Below is a small trained network, with its code and all its weights. Each question gives an input and a target symbol and asks what happens when units are switched off, that is, made to give their printed mean instead of their output.

import numpy as np


def w(rows, s, z=0):
    codes = np.array(rows[::2]) - 128.0
    scale = np.full(codes.shape[1], s)
    scale[-1] = z or s
    return codes * scale


def norm(h):
    return h / np.sqrt((h * h).mean(-1, keepdims=True) + 1e-5)


def f(y):
    return y / 2 * (1 + np.tanh(0.7978845608 * (y + 0.044715 * y**3)))


def softmax(a):
    e = np.exp(a - a.max(-1, keepdims=True))
    return e / e.sum(-1, keepdims=True)


def log_softmax(a):
    a = a - a.max(-1, keepdims=True)
    return a - np.log(np.exp(a).sum(-1, keepdims=True))


def net(x, mask):
    ids = ['αδεζηξπστφ'.index(c) for c in x.split()]
    T = len(ids)
    res = E[ids] + P[:T]
    u = 0
    for l in range(2):
        q, k, v = (norm(res) @ M[l].T for M in (Q, K, V))
        z = softmax(np.where(np.tri(T) > 0, q @ k.T / 2**0.5, -1e9)) @ v
        res = res + np.where(mask[u], z, O[l][:, -1]) @ O[l][:, :-1]
        u += 1
        y = f(norm(res) @ A[l][:, :-1].T + A[l][:, -1])
        res = res + np.where(mask[u : u + 8], y, B[l][:, -1]) @ B[l][:, :-1]
        u += 8
    return log_softmax(norm(res)[-1] @ U[:, :-1].T + U[:, -1])


Q, K, V, O, A, B = {}, {}, {}, {}, {}, {}
E = w([
[85,133,113,113,112,148,143,171,115,73,123,176],'α',
[133,120,156,158,92,175,172,112,117,103,110,153],'δ',
[78,120,168,88,151,122,128,160,134,111,141,82],'ε',
[144,101,77,173,250,150,157,189,135,114,78,64],'ζ',
[139,106,89,114,96,127,147,152,159,163,153,127],'η',
[79,140,86,193,113,172,97,124,141,151,141,151],'ξ',
[111,130,125,103,135,165,139,183,83,146,134,132],'π',
[95,97,142,172,113,126,102,163,128,118,42,129],'σ',
[98,198,118,139,109,137,96,118,109,133,95,93],'τ',
[132,110,115,110,115,173,66,151,104,104,136,122],'φ',
],0.013)
P = w([
[145,128,142,158,86,95,142,157,80,150,254,151],'0',
[118,97,146,143,105,106,121,162,104,139,196,127],'1',
[108,97,140,149,110,112,130,155,104,140,164,123],'2',
[109,101,133,147,113,117,133,147,111,137,144,122],'3',
[112,104,132,141,118,123,139,146,115,134,128,122],'4',
[112,106,129,138,122,130,144,142,120,130,115,122],'5',
[112,107,131,131,129,137,148,139,127,126,109,118],'6',
[116,105,130,127,133,147,150,135,135,123,103,117],'7',
[117,110,126,121,136,156,152,136,144,122,96,113],'8',
[117,111,124,114,140,167,151,135,151,123,88,109],'9',
[119,113,122,108,143,175,152,136,158,119,80,108],'10',
[117,116,128,98,149,186,148,130,163,118,74,105],'11',
],0.0083)
Q[0] = w([
[140,135,142,105,126,154,119,173,60,109,137,122],'L0H1',
[50,102,105,143,72,253,155,211,120,85,88,45],'L0H1',
],0.0049)
K[0] = w([
[128,135,87,172,176,139,163,50,171,120,59,79],'L0H1',
[169,121,32,115,255,224,199,125,228,120,43,62],'L0H1',
],0.0037)
V[0] = w([
[56,206,151,85,84,149,85,94,64,107,88,119],'L0H1',
[130,108,74,1,25,159,144,127,200,183,95,91],'L0H1',
],0.0039)
O[0] = w([
[139,68,42,99,71,121,198,123,107,125,203,31,3],'L0H1',
[112,111,192,60,127,3,91,31,34,129,152,165,141],'L0H1',
],0.0046,0.0021)
A[0] = w([
[174,168,132,139,185,182,143,100,253,115,71,191,4],'L0N1',
[127,169,114,148,231,131,65,126,111,119,116,158,98],'L0N2',
[212,205,113,174,119,143,139,198,85,58,176,101,35],'L0N3',
[119,140,65,201,151,165,130,147,168,181,168,120,130],'L0N4',
[160,189,118,126,171,206,127,157,195,92,65,102,40],'L0N5',
[199,167,140,145,126,199,66,167,198,111,145,136,104],'L0N6',
[238,130,112,46,124,139,207,113,104,85,226,108,16],'L0N7',
[188,161,112,129,99,156,163,152,149,178,58,176,156],'L0N8',
],0.0052,0.0023)
B[0] = w([
[46,146,106,38,88,167,152,70,82,165,129,56,181],'L0N1',
[162,96,135,68,161,153,171,112,24,185,147,115,153],'L0N2',
[135,160,120,253,231,116,84,93,110,164,46,171,155],'L0N3',
[155,108,149,46,135,142,160,124,97,138,90,168,252],'L0N4',
[64,29,103,50,105,151,201,175,131,150,173,67,249],'L0N5',
[118,33,123,137,152,140,124,70,119,67,65,95,182],'L0N6',
[122,119,132,254,52,38,134,149,67,150,169,119,116],'L0N7',
[53,108,202,100,149,97,100,134,143,117,220,101,234],'L0N8',
],0.0049,0.0023)
Q[1] = w([
[116,250,114,159,147,153,111,123,100,103,112,56],'L1H1',
[157,141,101,120,108,57,102,105,147,148,176,136],'L1H1',
],0.016)
K[1] = w([
[95,79,46,207,3,154,174,197,107,95,227,43],'L1H1',
[41,154,233,107,49,71,77,79,54,115,119,216],'L1H1',
],0.0054)
V[1] = w([
[193,82,131,163,158,101,254,115,128,204,113,90],'L1H1',
[115,221,213,171,32,138,105,61,207,91,92,169],'L1H1',
],0.0043)
O[1] = w([
[178,87,154,52,65,38,205,203,152,245,106,189,154],'L1H1',
[68,234,139,181,1,201,115,238,23,140,141,75,1],'L1H1',
],0.0053,0.0065)
A[1] = w([
[109,187,96,107,151,170,143,94,61,81,200,109,1],'L1N1',
[255,100,146,167,185,94,170,108,173,89,116,144,85],'L1N2',
[40,84,73,108,81,163,120,150,97,148,116,112,166],'L1N3',
[175,145,143,88,27,88,160,179,151,165,108,135,125],'L1N4',
[129,148,162,134,141,174,141,207,27,160,141,83,102],'L1N5',
[149,64,114,94,106,183,174,139,121,32,82,134,186],'L1N6',
[168,126,128,78,104,103,206,105,83,141,179,183,212],'L1N7',
[125,175,90,189,68,205,142,95,62,90,90,171,120],'L1N8',
],0.0062,0.0013)
B[1] = w([
[167,107,51,81,131,74,139,204,54,97,56,206,142],'L1N1',
[216,254,154,140,124,188,149,143,48,78,104,171,197],'L1N2',
[126,168,143,165,209,136,151,107,153,188,58,132,214],'L1N3',
[135,38,181,106,95,163,81,123,57,28,85,162,154],'L1N4',
[242,148,132,137,183,116,146,47,199,80,127,106,167],'L1N5',
[117,229,124,67,190,126,97,59,84,83,65,79,254],'L1N6',
[50,163,128,8,104,90,91,137,127,143,19,99,198],'L1N7',
[106,113,133,34,78,100,146,124,145,152,136,64,203],'L1N8',
],0.0049,0.0042)
U = w([
[113,141,179,224,133,136,87,170,162,124,22,118,60],'α',
[40,170,99,147,137,217,120,115,147,226,158,147,146],'δ',
[254,139,128,117,206,76,170,102,154,133,96,231,146],'ε',
[147,201,77,122,102,50,113,126,112,197,107,28,143],'ζ',
[168,68,67,163,146,149,44,59,79,67,158,102,102],'η',
[91,61,152,50,68,78,94,133,91,151,102,158,175],'ξ',
[74,114,164,130,175,75,128,129,193,129,217,62,156],'π',
[34,185,26,115,120,104,164,203,99,63,124,170,86],'σ',
[154,100,107,131,117,126,150,156,146,137,142,125,1],'τ',
[155,184,220,123,66,232,177,122,87,108,121,99,169],'φ',
],0.0073,0.0038)

Each question gives the input, a string of symbols that net reads in full, and the target symbol t.
The units are the heads (2 rows each of Q, K, V and O) and the neurons (one row each of A and B). Each row of codes is followed by its name. A weight is (code - 128) times the scale printed after its matrix; where a second scale follows, it is the last column's (O, A, B and U).
mask holds one flag per unit, layer by layer, with each layer's heads first. A switched-off unit (its flag False) gives its mean, the last column of its rows in O or B, instead of its output. The means were averaged over made-up inputs and are rounded, as every weight is.
A unit's drop is (log p(t) with every unit on - log p(t) with that unit switched off) / (log p(t) with every unit on - log p(t) with every unit switched off).
The circuit of an input: a set's keep is (log p(t) with only the set's units on - log p(t) with every unit switched off) / (log p(t) with every unit on - log p(t) with every unit switched off). Starting from the 12 units with the biggest drops (on a tie, the unit counted first), units are removed one at a time, each time the one whose removal leaves the highest keep (on an exact tie, the one counted first), for as long as the keep stays at least 0.8.
circuit, biggest first: the units of the circuit, biggest drop first
most important unit: the unit with the biggest drop
top k neurons: the k neurons with the biggest drops, biggest first
k most important neurons of layer l: the k neurons of layer l with the biggest drops, biggest first
drop of u: that unit's drop, to one decimal
input ξ φ π π, target ε: circuit, biggest first	(L0N5; L1N5)
input τ τ σ τ τ δ τ, target φ: circuit, biggest first	(L1H1)
input η τ τ η δ η φ ζ τ η ε δ, target ξ: circuit, biggest first	(L0N1; L1H1; L1N7)
input η τ τ π η, target ζ: top 2 neurons	(L0N5; L0N7)
input δ ξ τ δ π η π ζ η τ, target ξ: circuit, biggest first	(L0N5; L1H1)
input φ η τ π, target ε: circuit, biggest first	(L1N5; L0N5)
input τ τ φ τ, target η: circuit, biggest first	(L1H1; L0N3)
input δ α α η ζ τ, target ε: circuit, biggest first	(L0N5; L0H1; L1H1)
input π η η φ φ σ ξ τ τ η τ, target ξ: 2 most important neurons of layer 0	(L0N7; L0N3)
input δ ξ δ τ η π τ ζ ε, target ε: top 2 neurons	(L1N2; L0N8)
input η η σ η ζ τ η, target δ: top 2 neurons	(L0N8; L0N5)
input ξ δ π τ η ζ φ δ η α ξ, target ξ: 2 most important neurons of layer 0	(L0N1; L0N4)
input α η φ, target η: circuit, biggest first	(L1H1; L1N7)
input ε ε τ τ φ η δ π τ, target η: most important unit	L0H1
input π τ η σ η, target α: 3 most important neurons of layer 1	(L1N3; L1N4; L1N5)
input π η η α τ τ π π η, target σ: 2 most important neurons of layer 1	(L1N1; L1N6)
input ξ η ξ α ξ η, target δ: top 2 neurons	(L0N5; L0N2)
input π π π φ η α η, target σ: top 2 neurons	(L1N1; L0N5)
input σ φ δ, target φ: 2 most important neurons of layer 1	(L1N2; L1N8)
input τ η ε ζ δ η σ η, target π: drop of L0N5	0.8
input π ξ δ, target φ: drop of L1N2	0.0
input ζ ξ τ, target ε: most important unit	L0H1
input τ ζ δ α, target ε: drop of L0N2	0.1
input δ α τ η ζ τ φ, target ε: drop of L1H1	1.4
input ε ζ η π η π η, target π: 4 most important neurons of layer 0	(L0N8; L0N5; L0N2; L0N7)
input η α α, target σ: 2 most important neurons of layer 1	(L1N1; L1N8)
input η τ η α τ η η δ τ π η, target φ: 2 most important neurons of layer 1	(L1N4; L1N5)
input π ξ η ζ φ τ η π α η δ δ, target ξ: most important neuron of layer 1	(L1N7)
